Below is a small trained network, with its code and all its weights. Each question gives an input and a class and asks what happens when units are switched off, that is, made to give their printed mean instead of their output.

import numpy as np


def w(rows, s, z=0):
    codes = np.array(rows[::2]) - 128.0
    scale = np.full(codes.shape[1], s)
    scale[-1] = z or s
    return codes * scale


def norm(h):
    return h / np.sqrt((h * h).mean(-1, keepdims=True) + 1e-5)


def f(y):
    return y / 2 * (1 + np.tanh(0.7978845608 * (y + 0.044715 * y**3)))


def log_softmax(a):
    a = a - a.max(-1, keepdims=True)
    return a - np.log(np.exp(a).sum(-1, keepdims=True))


def net(x, mask):
    res = np.array(x, float).reshape(1, 2) / 4 @ E
    u = 0
    for l in range(4):
        y = f(norm(res) @ A[l][:, :-1].T + A[l][:, -1])
        res = res + np.where(mask[u : u + 4], y, B[l][:, -1]) @ B[l][:, :-1]
        u += 4
    return log_softmax(norm(res)[-1] @ U[:, :-1].T + U[:, -1])


A, B = {}, {}
E = w([
[83,175,48,157,141,36,93,154,137,248],'x0',
[14,68,170,136,49,93,153,110,109,164],'x1',
],0.011)
A[0] = w([
[138,144,134,116,141,131,141,126,127,136,112],'L0N1',
[220,187,121,130,188,111,116,142,133,149,102],'L0N2',
[167,152,72,139,150,109,130,129,117,150,4],'L0N3',
[253,153,90,156,183,156,128,131,104,110,93],'L0N4',
],0.017,0.0029)
B[0] = w([
[189,139,142,133,156,25,84,171,154,200,133],'L0N1',
[195,68,67,159,128,211,132,144,15,49,233],'L0N2',
[132,25,20,237,54,210,135,94,78,177,181],'L0N3',
[61,241,233,2,145,49,116,111,212,137,254],'L0N4',
],0.0076,0.017)
A[1] = w([
[154,153,99,159,181,95,117,187,149,128,3],'L1N1',
[181,226,137,105,209,106,112,147,191,124,122],'L1N2',
[248,140,49,160,195,169,109,165,105,104,10],'L1N3',
[90,215,65,98,207,156,84,119,135,135,64],'L1N4',
],0.018,0.002)
B[1] = w([
[112,193,129,141,26,114,56,19,106,155,130],'L1N1',
[74,191,176,1,137,116,113,90,196,99,251],'L1N2',
[213,108,25,246,21,231,136,35,62,171,251],'L1N3',
[118,77,122,185,107,120,142,139,106,177,206],'L1N4',
],0.0091,0.012)
A[2] = w([
[97,171,91,162,182,20,83,194,150,234,2],'L2N1',
[157,156,124,106,196,106,95,161,152,98,92],'L2N2',
[204,185,101,193,213,123,152,206,112,108,189],'L2N3',
[150,252,131,48,188,118,81,129,157,130,43],'L2N4',
],0.016,0.0006)
B[2] = w([
[131,177,105,110,122,17,176,247,91,207,194],'L2N1',
[149,146,131,118,154,152,130,118,128,125,164],'L2N2',
[102,141,163,132,51,111,135,66,69,151,131],'L2N3',
[98,138,150,66,194,147,116,101,213,111,253],'L2N4',
],0.015,0.013)
A[3] = w([
[145,128,112,140,181,116,122,169,120,73,162],'L3N1',
[118,175,130,94,146,42,149,167,70,174,176],'L3N2',
[110,17,175,177,143,182,157,140,94,57,8],'L3N3',
[192,62,45,252,118,177,93,72,87,129,2],'L3N4',
],0.018,0.00067)
B[3] = w([
[86,108,138,110,163,96,123,116,132,159,127],'L3N1',
[173,128,110,127,166,113,186,250,127,148,187],'L3N2',
[130,79,141,182,118,96,88,129,120,80,223],'L3N3',
[141,187,89,131,114,205,145,50,104,194,253],'L3N4',
],0.016,0.019)
U = w([
[101,184,170,32,166,136,107,106,157,102,253],'0',
[111,75,168,176,97,91,81,135,84,55,119],'1',
[144,171,88,141,96,187,120,75,65,164,81],'2',
[135,158,120,112,138,69,163,245,85,163,69],'3',
],0.012,0.00056)

Each question gives the input, the list of numbers given to net, and the class t.
The units are the neurons (one row each of A and B). Each row of codes is followed by its name. A weight is (code - 128) times the scale printed after its matrix; where a second scale follows, it is the last column's (A, B and U).
mask holds one flag per neuron, layer by layer. A switched-off neuron (its flag False) gives its mean, the last column of its row in B, instead of its output. The means were averaged over made-up inputs and are rounded, as every weight is.
A unit's drop is (log p(t) with every unit on - log p(t) with that unit switched off) / (log p(t) with every unit on - log p(t) with every unit switched off).
unit that matters most: the unit with the biggest drop
top k neurons: the k neurons with the biggest drops, biggest first
top k neurons in layer l: the k neurons of layer l with the biggest drops, biggest first
drop when u is switched off: that unit's drop, to one decimal
input [-7,-8], class 0: unit that matters most	L0N4
input [1,1], class 3: top 2 neurons in layer 0	[L0N2 L0N4]
input [-2,6], class 1: top 3 neurons	[L2N1 L1N3 L0N4]
input [-4,3], class 1: top 4 neurons	[L0N4 L1N3 L0N2 L2N1]
input [-3,2], class 1: top 3 neurons in layer 0	[L0N4 L0N2 L0N3]
input [5,1], class 3: top 2 neurons	[L0N2 L1N3]
input [1,2], class 3: top 2 neurons in layer 1	[L1N3 L1N2]
input [-6,1], class 1: top 4 neurons	[L0N4 L0N2 L1N3 L1N2]
input [-3,7], class 1: top 2 neurons	[L1N3 L2N1]
input [3,5], class 3: top 2 neurons	[L0N2 L1N3]
input [-5,8], class 1: drop when L0N4 is switched off	0.1
input [-7,6], class 1: drop when L1N3 is switched off	0.5
input [1,5], class 3: drop when L1N2 is switched off	0.1
input [-4,-4], class 0: unit that matters most	L0N4
